Look-ups in named tables: a row name and a column name give one cell, copied from the table.

buz
|  | zemep | tamone | bava |
|---|---|---|---|
| zosu | 182 | 9 | 98 |
| bida | 84 | 200 | 133 |
| sef | 117 | 105 | 133 |
| til | 67 | 152 | 112 |
| bef | 111 | 115 | 171 |

bava of bida is 133
bava of til is 112
zemep of sef is 117
tamone of bida is 200
zemep of zosu is 182
bava of zosu is 98
Row with the largest zemep: zosu

buge =
             saz   vupogo      rez   lugute   moveli   gopeku      sut      ket
bape     -65.085  -64.058  -64.539  -51.642  -21.764   56.110   95.815   31.413
sosan    -44.521    7.806   83.203   78.214    2.411  -50.041  -60.343  -62.386
nepufuz  -64.784  -63.043  -60.794  -65.256  -51.583   -2.907   73.616   87.118
nimunuf  -63.492  -64.871  -66.750  -64.753  -53.949  -10.547   71.285   89.697
lud      -64.109  -62.409  -50.011   -6.568   75.640   88.569   17.514  -44.562
lak      -62.897  -64.102  -64.564  -54.236  -12.494   66.467   88.484   24.778

ket of lud = -44.562
saz of sosan = -44.521
saz of lud = -64.109
sut of sosan = -60.343
saz of lak = -62.897
rez of nimunuf = -66.750
moveli of nepufuz = -51.583
lugute of sosan = 78.214
gopeku of nimunuf = -10.547
lugute of lud = -6.568
vupogo of lak = -64.102
lugute of bape = -51.642
lugute of nepufuz = -65.256
sut of nepufuz = 73.616
ket of nepufuz = 87.118
sut of lud = 17.514
gopeku of bape = 56.110

lilo:
         nur  zon  tukeza  gine  pabi  redibid
bovavu    53   60      52    46    70       45
kas       26   51      22    51    33       46
revorem   41   58      41    57    12       41
fekebol   59   39      61    44    65       53
lutup     33   64      29    53    33       41
gude      43   55      43    56    13       42
samut     45   57      46    57    11       42
nebila    40   46      37    42    78       51
bur       54   37      56    45    56       53
mig       56   44      56    42    79       51
kugida    49   57      50    56    13       41

tukeza of bovavu: 52
redibid of bur: 53
zon of revorem: 58
zon of gude: 55
tukeza of mig: 56
pabi of fekebol: 65
gine of bovavu: 46
pabi of lutup: 33
gine of revorem: 57
redibid of gude: 42
pabi of mig: 79
zon of mig: 44
nur of kas: 26
gine of gude: 56

zif.csv
,girise,tole,ber,movobi,bis,lilokad
kos,108,167,245,22,202,169
soritez,83,171,108,111,158,159
bor,194,142,108,167,174,169
zez,107,160,180,214,82,118
reve,192,183,237,205,175,172
ribe,246,127,138,121,202,224
fami,147,180,171,181,157,145

reve, girise: 192
soritez, ber: 108
ribe, ber: 138
soritez, tole: 171
kos, girise: 108
reve, ber: 237
zez, movobi: 214
bor, girise: 194
kos, tole: 167
fami, tole: 180
ribe, lilokad: 224
reve, movobi: 205
ribe, tole: 127
zez, girise: 107
reve, tole: 183
kos, ber: 245
bor, bis: 174
zez, tole: 160
soritez, girise: 83

pobagen =
columns: tofan, tozi, duz, noz, bor, ponule, rekid, gotivas
zovok: [-1.15, -2.39, -6.13, 1.28, -1.00, -4.59, 3.27, -0.62]
muka: [3.08, -3.28, -1.26, -1.51, -2.34, -2.32, 2.22, -7.07]
kir: [0.85, -8.72, -1.86, -8.09, -0.67, 6.98, 6.80, 2.35]
raf: [-1.31, -3.01, -0.74, -3.76, -3.13, -2.78, 2.76, -3.76]
rapot: [2.65, -3.90, -1.12, -0.57, -2.47, -1.39, 1.49, -6.36]
pumi: [2.88, -0.55, -1.63, -3.51, -3.49, -3.85, 2.06, -5.04]
muvites: [-2.04, -2.66, -2.69, -2.99, -2.50, -4.23, 4.31, -2.39]
zate: [-0.30, -1.38, -2.99, -2.55, -3.08, -1.96, -0.80, -3.06]
mafub: [2.11, -3.93, -0.69, -1.51, -2.81, -1.66, 2.28, -6.31]
kaz: [0.84, -8.71, -1.81, -8.08, -0.68, 6.92, 6.78, 2.32]

What is the tozi of pumi in pobagen? -0.55
What is the tofan of kir in pobagen? 0.85
What is the gotivas of kir in pobagen? 2.35
What is the tozi of zate in pobagen? -1.38
What is the ponule of zate in pobagen? -1.96
What is the duz of rapot in pobagen? -1.12
What is the tozi of raf in pobagen? -3.01
What is the rekid of muvites in pobagen? 4.31
What is the bor of muvites in pobagen? -2.50
Which row has the largest rekid? kir

bibafen =
         mog  legesi  nuv  fal  det
rupufas   67      16   80   72   32
mevav     44      57    8   79   45
ros       21      37   59   68   14
vur       21      44   49   57   14
ved       52      30   80   68   20
digofum   75      57   49   64   63
fel       29      16   18   86   39
fas       59      64   49   57   32

mog of ved is 52
det of vur is 14
legesi of fel is 16
nuv of digofum is 49
fal of mevav is 79
det of rupufas is 32
legesi of fas is 64

Table keledos
	dis	zis	dak	libur	panopom
zeg	11.15	-37.76	-48.59	25.29	26.15
zuv	14.87	37.77	45.79	29.55	19.33
lemimit	24.21	-25.27	-40.12	4.00	21.37
fav	17.95	21.29	25.46	29.37	17.69
senur	21.44	-40.78	-52.11	25.90	18.27
muz	22.87	-48.01	-62.78	21.70	17.73
robimem	18.74	-3.11	-12.40	3.96	25.60
kirufan	14.61	-21.78	-26.34	32.85	21.17
tazudul	17.74	-51.23	-67.98	16.38	24.17
ritu	20.62	-43.02	-60.60	12.14	19.98
viseto	20.61	79.71	91.53	13.28	16.35
dur	27.81	-23.05	-36.62	4.48	19.66
tuzunur	26.05	-29.91	-39.85	20.19	17.37
sukipa	29.16	8.17	3.17	5.27	19.49

zuv, dak -> 45.79
ritu, dis -> 20.62
viseto, zis -> 79.71
lemimit, panopom -> 21.37
lemimit, dis -> 24.21
robimem, zis -> -3.11
fav, panopom -> 17.69
ritu, libur -> 12.14
dur, dis -> 27.81

